Below are the code and all the weights of a small trained network. Each question names an input and a class and asks about switching units off, where a switched-off unit gives its printed mean instead of its output.

import numpy as np


def w(rows, s, z=0):
    codes = np.array(rows[::2]) - 128.0
    scale = np.full(codes.shape[1], s)
    scale[-1] = z or s
    return codes * scale


def f(y):
    return np.maximum(y, 0)


def log_softmax(a):
    a = a - a.max(-1, keepdims=True)
    return a - np.log(np.exp(a).sum(-1, keepdims=True))


def net(x, mask):
    res = np.array(x, float).reshape(1, 8) / 4 @ E
    y = f(res @ A[0][:, :-1].T + A[0][:, -1])
    res = res + np.where(mask, y, B[0][:, -1]) @ B[0][:, :-1]
    return log_softmax(res[-1] @ U[:, :-1].T + U[:, -1])


A, B = {}, {}
E = w([
[146,64,183,137,122,198,104,36,118,147,214,2],'x0',
[120,124,135,129,141,131,130,123,130,126,126,137],'x1',
[148,136,126,127,120,133,124,138,124,132,129,123],'x2',
[123,127,128,132,127,128,126,131,131,119,132,129],'x3',
[74,41,143,157,67,205,17,171,104,152,27,125],'x4',
[123,124,134,128,137,138,136,129,126,126,128,139],'x5',
[44,156,109,110,152,131,105,229,144,247,236,147],'x6',
[128,133,129,127,128,127,122,128,125,124,130,127],'x7',
],0.014)
A[0] = w([
[93,173,72,120,125,90,152,160,118,117,58,193,25],'N1',
[105,102,149,77,131,106,144,147,146,127,99,87,69],'N2',
[123,131,150,122,125,124,117,121,136,119,138,146,82],'N3',
[112,148,146,96,102,131,131,104,133,139,121,138,73],'N4',
[202,79,158,128,130,140,138,76,144,48,57,128,77],'N5',
[155,163,126,129,164,70,161,110,113,97,182,108,97],'N6',
[163,135,133,148,95,119,153,48,93,19,53,111,79],'N7',
[133,182,96,140,139,62,175,199,142,124,30,192,2],'N8',
[105,159,124,124,89,125,156,118,113,133,117,93,36],'N9',
[92,59,118,145,113,196,18,151,126,135,71,127,121],'N10',
[145,77,163,147,131,157,136,65,116,153,198,47,24],'N11',
[38,145,120,120,136,146,93,205,123,232,254,141,25],'N12',
[124,135,139,121,121,98,119,130,112,139,122,111,72],'N13',
[137,88,159,130,128,192,117,55,127,147,199,47,48],'N14',
[96,56,129,160,97,163,51,168,106,153,57,102,94],'N15',
[174,187,109,87,170,82,225,92,147,82,236,126,107],'N16',
[130,165,145,163,135,162,153,164,124,115,116,97,69],'N17',
[120,112,172,149,138,114,148,129,142,143,116,136,32],'N18',
[136,159,149,157,125,171,123,134,149,118,135,146,18],'N19',
[157,157,117,170,175,95,187,99,131,136,177,90,76],'N20',
[151,132,132,123,132,121,109,113,148,141,131,145,62],'N21',
[116,168,107,141,110,135,142,115,140,125,126,107,43],'N22',
],0.012,0.0069)
B[0] = w([
[187,104,114,119,127,159,66,170,119,29,174,143,194],'N1',
[121,125,129,141,127,128,156,141,103,126,133,132,129],'N2',
[144,114,125,143,141,115,96,101,87,150,151,151,128],'N3',
[125,105,118,155,112,85,121,128,118,137,129,133,128],'N4',
[151,147,70,117,182,95,140,128,162,214,179,74,205],'N5',
[85,83,127,103,43,156,126,113,71,172,77,153,192],'N6',
[147,116,41,177,208,94,192,141,208,196,147,33,217],'N7',
[165,89,173,144,156,121,47,201,127,63,176,153,212],'N8',
[124,132,150,98,155,128,114,143,126,146,105,137,129],'N9',
[66,183,201,80,36,177,184,49,54,142,115,151,197],'N10',
[167,113,128,116,139,110,44,212,149,55,168,171,198],'N11',
[174,111,27,173,223,71,174,121,211,203,135,19,228],'N12',
[118,105,131,126,133,145,116,110,121,131,163,125,128],'N13',
[215,106,116,151,157,110,59,229,114,2,134,203,205],'N14',
[53,142,188,107,67,135,166,63,100,155,79,194,192],'N15',
[54,172,220,103,47,183,186,40,71,146,63,148,252],'N16',
[114,114,124,117,109,138,87,126,157,138,117,106,128],'N17',
[109,122,113,113,124,156,98,131,93,144,135,116,128],'N18',
[116,93,138,104,139,169,101,162,106,149,116,145,128],'N19',
[54,139,164,126,85,149,127,81,117,145,98,178,190],'N20',
[118,128,144,140,118,144,107,145,118,143,123,105,128],'N21',
[70,120,136,123,127,75,108,125,111,135,168,123,131],'N22',
],0.009,0.033)
U = w([
[48,187,196,101,52,131,142,33,57,185,68,191,253],'0',
[111,169,42,125,225,88,139,100,137,252,114,56,83],'1',
[127,151,145,114,156,110,9,178,86,3,127,210,43],'2',
],0.0064,0.0029)

Each question gives the input, the list of numbers given to net, and the class t.
The units are the neurons (one row each of A and B). Each row of codes is followed by its name. A weight is (code - 128) times the scale printed after its matrix; where a second scale follows, it is the last column's (A, B and U).
mask holds one flag per neuron, in row order. A switched-off neuron (its flag False) gives its mean, the last column of its row in B, instead of its output. The means were averaged over made-up inputs and are rounded, as every weight is.
A unit's drop is (log p(t) with every unit on - log p(t) with that unit switched off) / (log p(t) with every unit on - log p(t) with every unit switched off).
The circuit of an input: a set's keep is (log p(t) with only the set's units on - log p(t) with every unit switched off) / (log p(t) with every unit on - log p(t) with every unit switched off). Starting from the 12 units with the biggest drops (on a tie, the unit counted first), units are removed one at a time, each time the one whose removal leaves the highest keep (on an exact tie, the one counted first), for as long as the keep stays at least 0.8.
circuit, biggest first: the units of the circuit, biggest drop first
unit that matters most: the unit with the biggest drop
k most important neurons: the k neurons with the biggest drops, biggest first
drop of u: that unit's drop, to one decimal
input [-3,-7,4,-6,-1,3,-3,1], class 1: unit that matters most	N14
input [7,-5,-1,8,-6,7,1,-1], class 2: 4 most important neurons	[N14; N11; N10; N15]
input [8,-1,-4,-4,-7,-3,4,-3], class 2: 2 most important neurons	[N14; N11]
input [-7,-6,-5,-1,-6,-5,4,-7], class 2: 2 most important neurons	[N8; N1]
input [4,7,-1,2,2,-7,4,1], class 1: 3 most important neurons	[N12; N8; N1]
input [4,-5,5,0,3,0,-3,5], class 2: 4 most important neurons	[N16; N12; N14; N11]
input [7,1,7,1,6,-1,-8,-2], class 1: 3 most important neurons	[N7; N5; N16]
input [-7,-6,1,5,-7,3,4,-7], class 0: 4 most important neurons	[N16; N14; N11; N6]
input [4,7,0,3,-4,6,4,-8], class 0: 2 most important neurons	[N7; N16]
input [-8,-7,6,-3,7,5,-1,6], class 2: 4 most important neurons	[N8; N1; N16; N6]
input [-4,5,1,8,4,-7,5,-1], class 1: 3 most important neurons	[N12; N16; N14]
input [-7,-7,-4,3,-4,-8,-7,0], class 1: 4 most important neurons	[N7; N5; N14; N11]
input [-3,-6,3,-8,6,4,7,-1], class 1: 2 most important neurons	[N12; N16]
input [6,-6,-4,5,-4,-3,0,8], class 2: unit that matters most	N14
input [-1,3,-7,7,-1,-2,-2,-3], class 1: 2 most important neurons	[N16; N10]
input [2,3,-2,4,-4,-4,-7,-4], class 1: drop of N7	1.2
input [6,7,3,4,-8,2,-1,7], class 0: drop of N16	8.3
input [2,4,6,2,4,-8,-8,5], class 1: drop of N7	0.2
input [-3,-3,-6,8,-1,-5,-5,0], class 1: drop of N17	0.0
input [6,7,-8,1,1,3,-3,-3], class 2: circuit, biggest first	[N14]
